Below is a small trained network, with its code and all its weights. Each question gives an input and a target symbol and asks what happens when units are switched off, that is, made to give their printed mean instead of their output.

import numpy as np


def w(rows, s, z=0):
    codes = np.array(rows[::2]) - 128.0
    scale = np.full(codes.shape[1], s)
    scale[-1] = z or s
    return codes * scale


def f(y):
    return np.maximum(y, 0)


def softmax(a):
    e = np.exp(a - a.max(-1, keepdims=True))
    return e / e.sum(-1, keepdims=True)


def log_softmax(a):
    a = a - a.max(-1, keepdims=True)
    return a - np.log(np.exp(a).sum(-1, keepdims=True))


def net(x, mask):
    ids = ['αβγεζηθλπσψω'.index(c) for c in x.split()]
    T = len(ids)
    res = E[ids] + P[:T]
    q, k, v = (res @ M[0].T for M in (Q, K, V))
    z = softmax(np.where(np.tri(T) > 0, q @ k.T / 4**0.5, -1e9)) @ v
    res = res + np.where(mask[0], z, O[0][:, -1]) @ O[0][:, :-1]
    y = f(res @ A[0][:, :-1].T + A[0][:, -1])
    res = res + np.where(mask[1:17], y, B[0][:, -1]) @ B[0][:, :-1]
    return log_softmax(res[-1] @ U[:, :-1].T + U[:, -1])


Q, K, V, O, A, B = {}, {}, {}, {}, {}, {}
E = w([
[121,207,124,48,174],'α',
[93,220,194,56,131],'β',
[128,211,145,33,153],'γ',
[87,132,43,137,179],'ε',
[122,201,129,62,162],'ζ',
[43,128,137,142,152],'η',
[192,123,28,86,197],'θ',
[145,26,16,214,171],'λ',
[120,143,220,114,3],'π',
[216,169,149,15,97],'σ',
[191,100,117,70,81],'ψ',
[158,72,132,187,43],'ω',
],0.011)
P = w([
[70,115,150,108,162],'0',
[76,163,73,53,53],'1',
[112,197,103,213,181],'2',
[141,55,167,101,187],'3',
[148,100,89,70,78],'4',
[206,199,133,225,206],'5',
[107,25,144,108,249],'6',
[162,81,115,85,73],'7',
],0.014)
Q[0] = w([
[163,207,83,155,56],'H1',
[172,109,157,136,138],'H1',
[130,159,107,139,253],'H1',
[112,107,158,115,158],'H1',
],0.015)
K[0] = w([
[84,40,85,6,66],'H1',
[156,160,121,136,138],'H1',
[254,95,183,173,104],'H1',
[144,211,186,161,204],'H1',
],0.0094)
V[0] = w([
[77,63,138,225,209],'H1',
[79,185,245,132,140],'H1',
[171,94,100,171,104],'H1',
[109,81,172,163,52],'H1',
],0.012)
O[0] = w([
[35,129,226,98,196,247],'H1',
[235,43,137,164,243,66],'H1',
[129,177,196,162,55,94],'H1',
[86,25,175,254,112,1],'H1',
],0.0099,0.0048)
A[0] = w([
[109,144,196,249,113,246],'N1',
[98,155,104,120,36,76],'N2',
[90,30,85,73,71,165],'N3',
[114,123,205,73,130,136],'N4',
[115,97,164,87,80,187],'N5',
[142,109,148,58,68,175],'N6',
[91,143,71,75,119,207],'N7',
[125,192,56,90,65,196],'N8',
[85,192,96,146,77,236],'N9',
[89,206,156,70,129,109],'N10',
[126,118,88,81,170,156],'N11',
[168,203,93,133,39,3],'N12',
[95,57,145,78,109,103],'N13',
[180,102,86,111,121,176],'N14',
[102,194,95,168,177,10],'N15',
[161,113,187,86,78,63],'N16',
],0.011,0.0059)
B[0] = w([
[94,85,21,53,161,173],'N1',
[180,149,88,72,204,186],'N2',
[161,213,233,198,122,188],'N3',
[134,113,23,206,149,206],'N4',
[113,192,51,150,186,169],'N5',
[191,135,88,218,162,185],'N6',
[105,159,146,169,32,239],'N7',
[185,43,144,191,89,251],'N8',
[203,21,161,52,131,228],'N9',
[82,65,151,146,88,246],'N10',
[205,205,156,118,79,210],'N11',
[2,208,132,144,238,187],'N12',
[87,214,134,238,128,170],'N13',
[22,83,173,46,62,180],'N14',
[180,142,228,196,137,156],'N15',
[108,29,179,112,33,139],'N16',
],0.0065,0.016)
U = w([
[115,155,127,69,135,128],'α',
[153,80,169,75,161,74],'β',
[117,106,59,66,137,181],'γ',
[111,228,141,156,125,97],'ε',
[128,134,120,88,140,106],'ζ',
[152,203,157,178,205,149],'η',
[160,85,118,170,75,177],'θ',
[69,118,122,154,116,2],'λ',
[110,2,234,104,140,67],'π',
[139,100,106,106,129,143],'σ',
[138,151,228,156,110,167],'ψ',
[124,100,38,126,149,151],'ω',
],0.0099,0.0054)

Each question gives the input, a string of symbols that net reads in full, and the target symbol t.
The units are the heads (4 rows each of Q, K, V and O) and the neurons (one row each of A and B). Each row of codes is followed by its name. A weight is (code - 128) times the scale printed after its matrix; where a second scale follows, it is the last column's (O, A, B and U).
mask holds one flag per unit, heads first, then neurons. A switched-off unit (its flag False) gives its mean, the last column of its rows in O or B, instead of its output. The means were averaged over made-up inputs and are rounded, as every weight is.
A unit's drop is (log p(t) with every unit on - log p(t) with that unit switched off) / (log p(t) with every unit on - log p(t) with every unit switched off).
The circuit of an input: a set's keep is (log p(t) with only the set's units on - log p(t) with every unit switched off) / (log p(t) with every unit on - log p(t) with every unit switched off). Starting from the 12 units with the biggest drops (on a tie, the unit counted first), units are removed one at a time, each time the one whose removal leaves the highest keep (on an exact tie, the one counted first), for as long as the keep stays at least 0.8.
circuit, biggest first: the units of the circuit, biggest drop first
most important unit: the unit with the biggest drop
k most important neurons: the k neurons with the biggest drops, biggest first
drop when u is switched off: that unit's drop, to one decimal
input π η η η η λ θ, target λ: circuit, biggest first => H1, N10, N4
input η θ η γ, target η: circuit, biggest first => H1, N9, N4
input ζ λ η γ θ, target θ: circuit, biggest first => N8, H1
input η η η ω λ ε β, target ε: circuit, biggest first => N9, N8
input η ω η θ η γ θ ω, target ψ: most important unit => N3
input β η θ θ, target θ: 3 most important neurons => N8, N10, N7
input γ π ω π η β, target ω: circuit, biggest first => H1, N1
input ψ η θ λ θ ζ, target π: 2 most important neurons => N9, N10
input η η η π λ θ, target ω: 3 most important neurons => N1, N3, N11
input λ η ω θ ω λ ζ, target λ: 3 most important neurons => N4, N10, N5
input λ β η η λ, target ψ: 2 most important neurons => N3, N4
input η η η θ η θ, target ψ: circuit, biggest first => H1, N15, N8, N10
input λ λ β η λ γ, target π: circuit, biggest first => N9, H1, N10
input θ θ η, target ψ: circuit, biggest first => N15, N4
input α λ θ θ γ, target θ: 2 most important neurons => N8, N6
input λ σ η λ η θ, target π: circuit, biggest first => H1, N9, N10, N11
input η λ θ η η, target ε: 2 most important neurons => N8, N9
input η η λ γ, target λ: most important neuron => N4
input γ λ ζ, target π: 3 most important neurons => N9, N8, N10
input η η α λ ω η, target γ: most important unit => N1
input β η ω η λ λ, target π: 3 most important neurons => N9, N10, N15
input β λ λ π α θ, target ω: 2 most important neurons => N1, N3
input η η θ λ η, target ε: 2 most important neurons => N9, N8
input ω π ψ α η η λ γ, target θ: drop when N6 is switched off => 0.2
input ε η η β λ β η, target β: drop when N12 is switched off => 0.1
input λ η η λ, target η: drop when H1 is switched off => 0.4
input λ λ η π α, target θ: drop when N8 is switched off => 0.7
input ω η η θ θ α θ, target α: most important neuron => N11
